Below are the code and all the weights of a small trained network. Each question names an input and a target symbol and asks about switching units off, where a switched-off unit gives its printed mean instead of its output.

import numpy as np


def w(rows, s, z=0):
    codes = np.array(rows[::2]) - 128.0
    scale = np.full(codes.shape[1], s)
    scale[-1] = z or s
    return codes * scale


def norm(h):
    return h / np.sqrt((h * h).mean(-1, keepdims=True) + 1e-5)


def f(y):
    return np.maximum(y, 0)


def softmax(a):
    e = np.exp(a - a.max(-1, keepdims=True))
    return e / e.sum(-1, keepdims=True)


def log_softmax(a):
    a = a - a.max(-1, keepdims=True)
    return a - np.log(np.exp(a).sum(-1, keepdims=True))


def net(x, mask):
    ids = ['ΘΛΞΣΨαεμπτω'.index(c) for c in x.split()]
    T = len(ids)
    res = E[ids] + P[:T]
    u = 0
    for l in range(2):
        r = norm(res)
        for j in range(2):
            rows = slice(2 * j, 2 * j + 2)
            q, k, v = (r @ M[l][rows].T for M in (Q, K, V))
            z = softmax(np.where(np.tri(T) > 0, q @ k.T / 2**0.5, -1e9)) @ v
            o = O[l][rows]
            res = res + np.where(mask[u + j], z, o[:, -1]) @ o[:, :-1]
        u += 2
        y = f(norm(res) @ A[l][:, :-1].T + A[l][:, -1])
        res = res + np.where(mask[u : u + 4], y, B[l][:, -1]) @ B[l][:, :-1]
        u += 4
    return log_softmax(norm(res)[-1] @ U[:, :-1].T + U[:, -1])


Q, K, V, O, A, B = {}, {}, {}, {}, {}, {}
E = w([
[137,127,135,198],'Θ',
[219,6,160,104],'Λ',
[142,124,133,187],'Ξ',
[83,116,91,93],'Σ',
[133,130,146,197],'Ψ',
[189,160,118,143],'α',
[194,160,93,121],'ε',
[198,32,82,130],'μ',
[184,176,103,108],'π',
[171,164,125,126],'τ',
[115,128,117,107],'ω',
],0.02)
P = w([
[127,143,207,2],'0',
[159,187,19,120],'1',
[146,173,44,141],'2',
[137,160,61,143],'3',
[135,151,65,150],'4',
[128,146,69,153],'5',
[128,144,78,148],'6',
[120,140,84,154],'7',
[118,133,87,152],'8',
[113,133,89,150],'9',
[106,127,84,151],'10',
[104,125,84,151],'11',
[92,126,80,158],'12',
],0.0061)
Q[0] = w([
[163,176,161,163],'0.h1',
[121,210,163,81],'0.h1',
[71,2,117,109],'0.h2',
[120,185,72,19],'0.h2',
],0.0096)
K[0] = w([
[149,156,165,148],'0.h1',
[147,248,93,146],'0.h1',
[172,160,117,97],'0.h2',
[107,139,137,173],'0.h2',
],0.014)
V[0] = w([
[198,108,26,241],'0.h1',
[236,244,4,156],'0.h1',
[59,176,201,253],'0.h2',
[149,131,128,146],'0.h2',
],0.0052)
O[0] = w([
[150,134,2,177,255],'0.h1',
[47,159,70,126,232],'0.h1',
[110,207,71,143,143],'0.h2',
[75,144,214,200,150],'0.h2',
],0.0086,0.005)
A[0] = w([
[41,175,2,91,123],'0.n1',
[150,115,113,183,78],'0.n2',
[193,172,89,131,164],'0.n3',
[152,218,167,209,3],'0.n4',
],0.0082,0.0045)
B[0] = w([
[2,39,195,222,253],'0.n1',
[126,152,150,141,182],'0.n2',
[19,176,89,95,218],'0.n3',
[174,79,123,89,165],'0.n4',
],0.0075,0.0069)
Q[1] = w([
[102,180,131,150],'1.h1',
[100,156,62,3],'1.h1',
[172,63,177,127],'1.h2',
[89,191,38,3],'1.h2',
],0.0082)
K[1] = w([
[111,188,134,137],'1.h1',
[109,93,107,210],'1.h1',
[9,155,152,132],'1.h2',
[118,59,39,232],'1.h2',
],0.015)
V[1] = w([
[122,74,81,176],'1.h1',
[93,24,63,38],'1.h1',
[46,155,255,148],'1.h2',
[102,185,77,109],'1.h2',
],0.0089)
O[1] = w([
[145,254,209,76,139],'1.h1',
[100,198,67,83,4],'1.h1',
[94,198,214,59,199],'1.h2',
[194,182,125,207,133],'1.h2',
],0.0066,0.0035)
A[1] = w([
[2,127,83,169,213],'1.n1',
[119,9,63,130,3],'1.n2',
[181,164,123,242,117],'1.n3',
[100,119,176,153,36],'1.n4',
],0.0078,0.0049)
B[1] = w([
[187,112,162,38,251],'1.n1',
[6,135,103,144,136],'1.n2',
[101,174,134,98,182],'1.n3',
[86,80,160,181,133],'1.n4',
],0.012,0.013)
U = w([
[55,29,128,94,68],'Θ',
[126,99,137,146,78],'Λ',
[171,54,93,94,253],'Ξ',
[139,190,139,172,146],'Σ',
[174,155,82,68,54],'Ψ',
[167,116,112,79,95],'α',
[92,211,73,119,163],'ε',
[134,102,135,78,17],'μ',
[92,92,194,137,250],'π',
[129,102,71,196,75],'τ',
[119,44,4,141,159],'ω',
],0.02,0.0056)

Each question gives the input, a string of symbols that net reads in full, and the target symbol t.
The units are the heads (2 rows each of Q, K, V and O) and the neurons (one row each of A and B). Each row of codes is followed by its name. A weight is (code - 128) times the scale printed after its matrix; where a second scale follows, it is the last column's (O, A, B and U).
mask holds one flag per unit, layer by layer, with each layer's heads first. A switched-off unit (its flag False) gives its mean, the last column of its rows in O or B, instead of its output. The means were averaged over made-up inputs and are rounded, as every weight is.
A unit's drop is (log p(t) with every unit on - log p(t) with that unit switched off) / (log p(t) with every unit on - log p(t) with every unit switched off).
The circuit of an input: a set's keep is (log p(t) with only the set's units on - log p(t) with every unit switched off) / (log p(t) with every unit on - log p(t) with every unit switched off). Starting from all 12 units, units are removed one at a time, each time the one whose removal leaves the highest keep (on an exact tie, the one counted first), for as long as the keep stays at least 0.8.
circuit, biggest first: the units of the circuit, biggest drop first
unit that matters most: the unit with the biggest drop
k most important neurons: the k neurons with the biggest drops, biggest first
which heads matter: for each layer, one digit per head in row order, 1 if its drop is at least 0.15 and else 0, layers parted by /
input ε μ Ψ Ξ, target ε: which heads matter	10 / 11
input ε Ψ τ Ψ Θ Ψ Ψ ε ε τ, target ε: unit that matters most	0.h2
input α Ψ Θ Ψ ε Ψ ω Ψ Ψ Ψ Θ Ξ, target τ: which heads matter	01 / 11
input Θ π τ Ψ Ψ Ψ, target Σ: circuit, biggest first	(1.h2, 1.h1)
input Ξ Ψ Ψ Ψ Ξ ε τ Ψ Σ π, target ε: circuit, biggest first	(0.h2, 0.n1)
input π π Θ, target ω: circuit, biggest first	(1.h1, 0.h2)
input Θ Ψ Σ Ξ ε Ψ Θ Θ Ψ Σ, target π: circuit, biggest first	(0.n1, 1.h1)
input Ξ ω Σ ω, target π: which heads matter	00 / 00
input ω Θ ε ε Ψ ε Ψ μ Ψ π π ε, target ε: which heads matter	01 / 10
input ε Ψ Λ ε τ Θ τ ω Ψ Ψ Ψ Ψ Ψ, target ε: circuit, biggest first	(0.n1, 1.h1)
input ω Ψ ε Λ ω Σ Ψ Θ, target Ξ: circuit, biggest first	(1.h1, 0.n1, 0.h1)
input Ψ Ψ μ τ, target ω: which heads matter	11 / 01
input τ μ α, target ω: 2 most important neurons	(0.n1, 0.n3)
input π ε Λ ε Θ ε Θ, target ω: circuit, biggest first	(1.h1, 0.h1)
input π Ψ π Ξ, target ω: circuit, biggest first	(1.h1, 0.h2)
input Θ ε Ψ Λ ε ε ε Ψ Ψ Λ π ε Ξ, target Σ: which heads matter	11 / 00
input ε Ψ μ τ Ψ ε π Ψ ε μ Ψ, target ε: circuit, biggest first	(0.h1, 1.h1)
input α π Ψ Θ, target τ: circuit, biggest first	(1.h2)
input Θ ω Λ Ψ Ψ ε Ξ, target Σ: circuit, biggest first	(0.h1, 1.n1, 0.n1, 1.h1)
input π Θ ε ε Ψ Ψ Ξ Ψ Ψ τ Ψ Ξ, target ω: circuit, biggest first	(0.h1)
input τ Ψ ε Ψ ε Θ Λ α Ψ Ψ Ψ, target Θ: 3 most important neurons	(0.n3, 0.n1, 1.n2)
input Σ ε ε ε ε Θ ω Λ ω ω, target π: which heads matter	10 / 00
input μ Ψ Ξ ω ε Θ, target Ψ: circuit, biggest first	(1.h1, 0.n1, 0.h2)
input α ε Ξ Θ Σ Ψ α, target ε: which heads matter	00 / 00
input ω Θ π Ψ Ψ μ ε μ ε τ ε, target ω: which heads matter	10 / 01
input Θ Ψ Ψ Ψ ε μ Ψ Ψ Θ, target Σ: which heads matter	01 / 01
